Here is a tiny trained network, its code and every weight. The questions are about switching its units off for an input and a class, where a switched-off unit gives its printed mean instead of its output.

import numpy as np


def w(rows, s, z=0):
    codes = np.array(rows[::2]) - 128.0
    scale = np.full(codes.shape[1], s)
    scale[-1] = z or s
    return codes * scale


def f(y):
    return y / 2 * (1 + np.tanh(0.7978845608 * (y + 0.044715 * y**3)))


def log_softmax(a):
    a = a - a.max(-1, keepdims=True)
    return a - np.log(np.exp(a).sum(-1, keepdims=True))


def net(x, mask):
    res = np.array(x, float).reshape(1, 3) / 4 @ E
    y = f(res @ A[0][:, :-1].T + A[0][:, -1])
    res = res + np.where(mask, y, B[0][:, -1]) @ B[0][:, :-1]
    return log_softmax(res[-1] @ U[:, :-1].T + U[:, -1])


A, B = {}, {}
E = w([
[126,110,45,28],'x0',
[123,183,4,168],'x1',
[35,57,104,136],'x2',
],0.011)
A[0] = w([
[127,166,70,171,254],'N1',
[215,127,142,136,60],'N2',
[114,110,103,78,57],'N3',
[67,58,107,114,77],'N4',
[143,115,158,197,107],'N5',
[125,123,166,97,29],'N6',
[29,85,115,168,121],'N7',
[195,167,133,120,116],'N8',
[147,127,57,192,63],'N9',
[119,128,95,17,169],'N10',
[119,170,78,137,229],'N11',
[131,122,195,224,187],'N12',
[225,163,123,132,117],'N13',
[190,198,148,83,54],'N14',
[131,143,81,65,48],'N15',
[181,136,122,130,31],'N16',
[213,135,107,79,100],'N17',
[108,150,157,172,37],'N18',
[101,153,159,201,19],'N19',
[117,144,157,174,113],'N20',
[121,159,88,127,108],'N21',
[147,67,203,66,244],'N22',
[154,96,175,101,17],'N23',
[121,168,82,156,29],'N24',
[133,92,171,109,34],'N25',
[151,94,131,1,95],'N26',
],0.016,0.0064)
B[0] = w([
[175,102,191,115,221],'N1',
[86,119,140,142,168],'N2',
[86,148,72,223,157],'N3',
[82,158,174,153,193],'N4',
[136,143,64,196,180],'N5',
[100,4,111,163,144],'N6',
[79,179,208,106,213],'N7',
[82,141,176,123,179],'N8',
[156,32,172,136,182],'N9',
[147,167,87,203,217],'N10',
[163,119,172,133,203],'N11',
[149,161,90,174,245],'N12',
[79,148,178,141,194],'N13',
[76,121,151,133,183],'N14',
[138,119,106,181,174],'N15',
[52,51,139,185,137],'N16',
[78,160,116,175,176],'N17',
[110,98,78,179,150],'N18',
[113,109,61,220,167],'N19',
[132,137,59,155,167],'N20',
[157,89,144,165,163],'N21',
[193,95,198,115,251],'N22',
[113,22,153,138,161],'N23',
[127,30,159,119,161],'N24',
[121,64,153,152,158],'N25',
[159,129,96,211,199],'N26',
],0.012,0.015)
U = w([
[173,42,157,151,108],'0',
[133,136,80,199,114],'1',
[1,143,172,153,117],'2',
[221,190,160,121,248],'3',
[124,117,98,112,106],'4',
[134,93,94,84,106],'5',
[135,119,102,96,101],'6',
],0.017,0.014)

Each question gives the input, the list of numbers given to net, and the class t.
The units are the neurons (one row each of A and B). Each row of codes is followed by its name. A weight is (code - 128) times the scale printed after its matrix; where a second scale follows, it is the last column's (A, B and U).
mask holds one flag per neuron, in row order. A switched-off neuron (its flag False) gives its mean, the last column of its row in B, instead of its output. The means were averaged over made-up inputs and are rounded, as every weight is.
A unit's drop is (log p(t) with every unit on - log p(t) with that unit switched off) / (log p(t) with every unit on - log p(t) with every unit switched off).
unit that matters most: the unit with the biggest drop
k most important neurons: the k neurons with the biggest drops, biggest first
drop when u is switched off: that unit's drop, to one decimal
input [-3,-3,1], class 3: unit that matters most => N9
input [-5,-4,-5], class 1: 3 most important neurons => (N12 N7 N5)
input [-1,-4,5], class 2: 2 most important neurons => (N7 N1)
input [-7,-4,-7], class 1: 2 most important neurons => (N12 N5)
input [-4,4,-2], class 0: 2 most important neurons => (N1 N10)
input [-3,5,6], class 2: 2 most important neurons => (N7 N22)
input [-1,6,6], class 0: 2 most important neurons => (N9 N1)
input [5,-5,-6], class 2: 2 most important neurons => (N17 N14)
input [-6,1,-7], class 2: 3 most important neurons => (N13 N8 N14)
input [1,3,-3], class 3: 2 most important neurons => (N23 N6)
input [-4,-2,-1], class 1: drop when N1 is switched off => 0.2
input [-4,1,1], class 1: drop when N22 is switched off => 1.0
input [1,-1,3], class 3: drop when N13 is switched off => 0.2
input [-5,-1,0], class 1: drop when N26 is switched off => 0.0
input [-4,-2,3], class 1: unit that matters most => N1
